Below are the code and all the weights of a small trained network. Each question names an input and a class and asks about switching units off, where a switched-off unit gives its printed mean instead of its output.

import numpy as np


def w(rows, s, z=0):
    codes = np.array(rows[::2]) - 128.0
    scale = np.full(codes.shape[1], s)
    scale[-1] = z or s
    return codes * scale


def f(y):
    return y / 2 * (1 + np.tanh(0.7978845608 * (y + 0.044715 * y**3)))


def log_softmax(a):
    a = a - a.max(-1, keepdims=True)
    return a - np.log(np.exp(a).sum(-1, keepdims=True))


def net(x, mask):
    res = np.array(x, float).reshape(1, 8) / 4 @ E
    y = f(res @ A[0][:, :-1].T + A[0][:, -1])
    res = res + np.where(mask, y, B[0][:, -1]) @ B[0][:, :-1]
    return log_softmax(res[-1] @ U[:, :-1].T + U[:, -1])


A, B = {}, {}
E = w([
[76,150,81,183,198,151,2,178],'x0',
[54,122,181,160,139,179,121,95],'x1',
[103,89,109,151,189,56,141,74],'x2',
[135,44,22,158,123,145,73,159],'x3',
[172,132,173,12,109,252,86,91],'x4',
[86,232,118,89,149,140,113,249],'x5',
[166,192,56,142,206,76,119,30],'x6',
[205,25,110,81,31,82,234,159],'x7',
],0.0086)
A[0] = w([
[212,130,163,111,113,83,158,47,159],'N0',
[115,144,102,160,164,106,149,170,123],'N1',
[129,66,61,145,119,146,53,102,149],'N2',
[163,144,107,95,99,152,127,202,125],'N3',
[75,150,88,121,151,150,106,165,241],'N4',
[136,122,78,183,135,111,135,88,144],'N5',
[104,90,183,142,95,125,195,117,92],'N6',
[78,111,137,119,64,112,189,138,148],'N7',
[114,84,161,77,44,158,188,157,228],'N8',
[45,196,183,93,149,174,89,127,90],'N9',
[123,159,107,182,117,37,124,152,184],'N10',
[79,67,172,118,64,147,147,135,110],'N11',
[180,116,126,63,47,164,155,173,158],'N12',
[140,82,160,154,97,117,195,45,251],'N13',
[92,170,162,115,141,163,114,107,120],'N14',
[39,140,124,146,152,142,96,139,224],'N15',
[107,163,190,107,170,189,139,146,235],'N16',
[160,132,177,91,87,145,127,183,235],'N17',
[140,156,80,121,170,119,175,93,133],'N18',
[167,152,143,107,134,206,133,172,104],'N19',
[83,151,107,166,168,2,175,176,137],'N20',
[99,116,117,98,132,199,150,97,107],'N21',
[78,119,119,139,200,189,35,118,200],'N22',
[213,147,112,84,145,123,162,73,48],'N23',
[94,113,74,194,141,66,108,123,200],'N24',
],0.012,0.0034)
B[0] = w([
[217,164,59,44,158,40,160,48,199],'N0',
[114,142,177,119,167,153,185,178,173],'N1',
[76,37,92,185,133,180,221,36,202],'N2',
[105,79,116,67,77,201,194,155,188],'N3',
[80,138,141,180,103,207,139,171,205],'N4',
[81,128,83,113,224,108,220,105,173],'N5',
[108,79,141,193,158,18,41,127,186],'N6',
[174,86,156,168,203,61,44,214,187],'N7',
[222,59,140,237,53,66,45,194,247],'N8',
[132,229,181,136,148,222,31,105,224],'N9',
[74,98,159,68,191,85,202,213,199],'N10',
[141,114,153,205,116,98,77,130,200],'N11',
[227,19,42,103,3,160,171,196,232],'N12',
[240,143,136,136,217,19,54,69,212],'N13',
[142,201,171,116,117,140,80,114,179],'N14',
[72,196,167,166,157,188,147,103,212],'N15',
[169,178,166,160,114,149,32,166,205],'N16',
[169,108,81,122,92,175,96,180,209],'N17',
[130,140,149,58,118,118,134,104,163],'N18',
[138,95,121,89,86,208,115,156,187],'N19',
[63,173,153,66,174,92,134,213,229],'N20',
[165,144,131,115,107,119,47,118,163],'N21',
[79,165,142,201,100,155,134,56,248],'N22',
[177,201,87,91,106,114,152,85,173],'N23',
[24,113,139,148,152,88,235,141,212],'N24',
],0.0074,0.016)
U = w([
[103,219,207,142,114,245,52,128,104],'0',
[39,100,117,207,154,171,193,57,3],'1',
[32,165,178,78,173,95,187,254,145],'2',
[194,78,145,184,107,30,72,161,58],'3',
[200,153,97,11,146,39,153,14,235],'4',
[185,68,87,93,12,184,130,225,222],'5',
],0.0084,0.00067)

Each question gives the input, the list of numbers given to net, and the class t.
The units are the neurons (one row each of A and B). Each row of codes is followed by its name. A weight is (code - 128) times the scale printed after its matrix; where a second scale follows, it is the last column's (A, B and U).
mask holds one flag per neuron, in row order. A switched-off neuron (its flag False) gives its mean, the last column of its row in B, instead of its output. The means were averaged over made-up inputs and are rounded, as every weight is.
A unit's drop is (log p(t) with every unit on - log p(t) with that unit switched off) / (log p(t) with every unit on - log p(t) with every unit switched off).
The circuit of an input: a set's keep is (log p(t) with only the set's units on - log p(t) with every unit switched off) / (log p(t) with every unit on - log p(t) with every unit switched off). Starting from the 12 units with the biggest drops (on a tie, the unit counted first), units are removed one at a time, each time the one whose removal leaves the highest keep (on an exact tie, the one counted first), for as long as the keep stays at least 0.8.
circuit, biggest first: the units of the circuit, biggest drop first
unit that matters most: the unit with the biggest drop
k most important neurons: the k neurons with the biggest drops, biggest first
drop when u is switched off: that unit's drop, to one decimal
input [8,-1,6,0,-2,6,1,-2], class 2: unit that matters most : N20
input [3,-6,2,8,2,1,3,5], class 1: circuit, biggest first : [N2; N8]
input [-7,4,-2,-3,4,4,4,7], class 3: 2 most important neurons : [N13; N8]
input [2,-3,1,7,3,2,5,5], class 1: circuit, biggest first : [N2; N8]
input [2,-2,5,8,-2,5,3,-5], class 1: 2 most important neurons : [N2; N22]
input [6,0,2,6,-7,-5,8,-2], class 1: 2 most important neurons : [N2; N22]
input [-5,0,-6,-5,4,-2,-6,4], class 3: 4 most important neurons : [N6; N8; N13; N7]
input [-6,-3,3,6,-5,-2,1,5], class 4: 2 most important neurons : [N0; N5]
input [7,0,-1,3,-6,-2,5,0], class 2: 2 most important neurons : [N20; N10]
input [-1,0,-1,-6,-5,5,-2,6], class 3: 2 most important neurons : [N7; N6]
input [5,4,-6,4,7,-7,8,-3], class 1: 3 most important neurons : [N2; N22; N5]
input [5,-8,-1,-4,2,-7,-8,7], class 3: 3 most important neurons : [N8; N13; N6]
input [-6,-7,6,-2,-7,-4,2,-3], class 4: 2 most important neurons : [N0; N13]
input [3,5,4,8,-1,6,2,-6], class 1: circuit, biggest first : [N2]
input [0,-5,1,-8,-5,-4,-7,-7], class 2: drop when N20 is switched off : 0.4
input [1,3,-2,6,-5,4,-3,-4], class 2: drop when N10 is switched off : 0.5
input [0,2,-3,-4,5,-7,-3,6], class 3: drop when N20 is switched off : 0.0
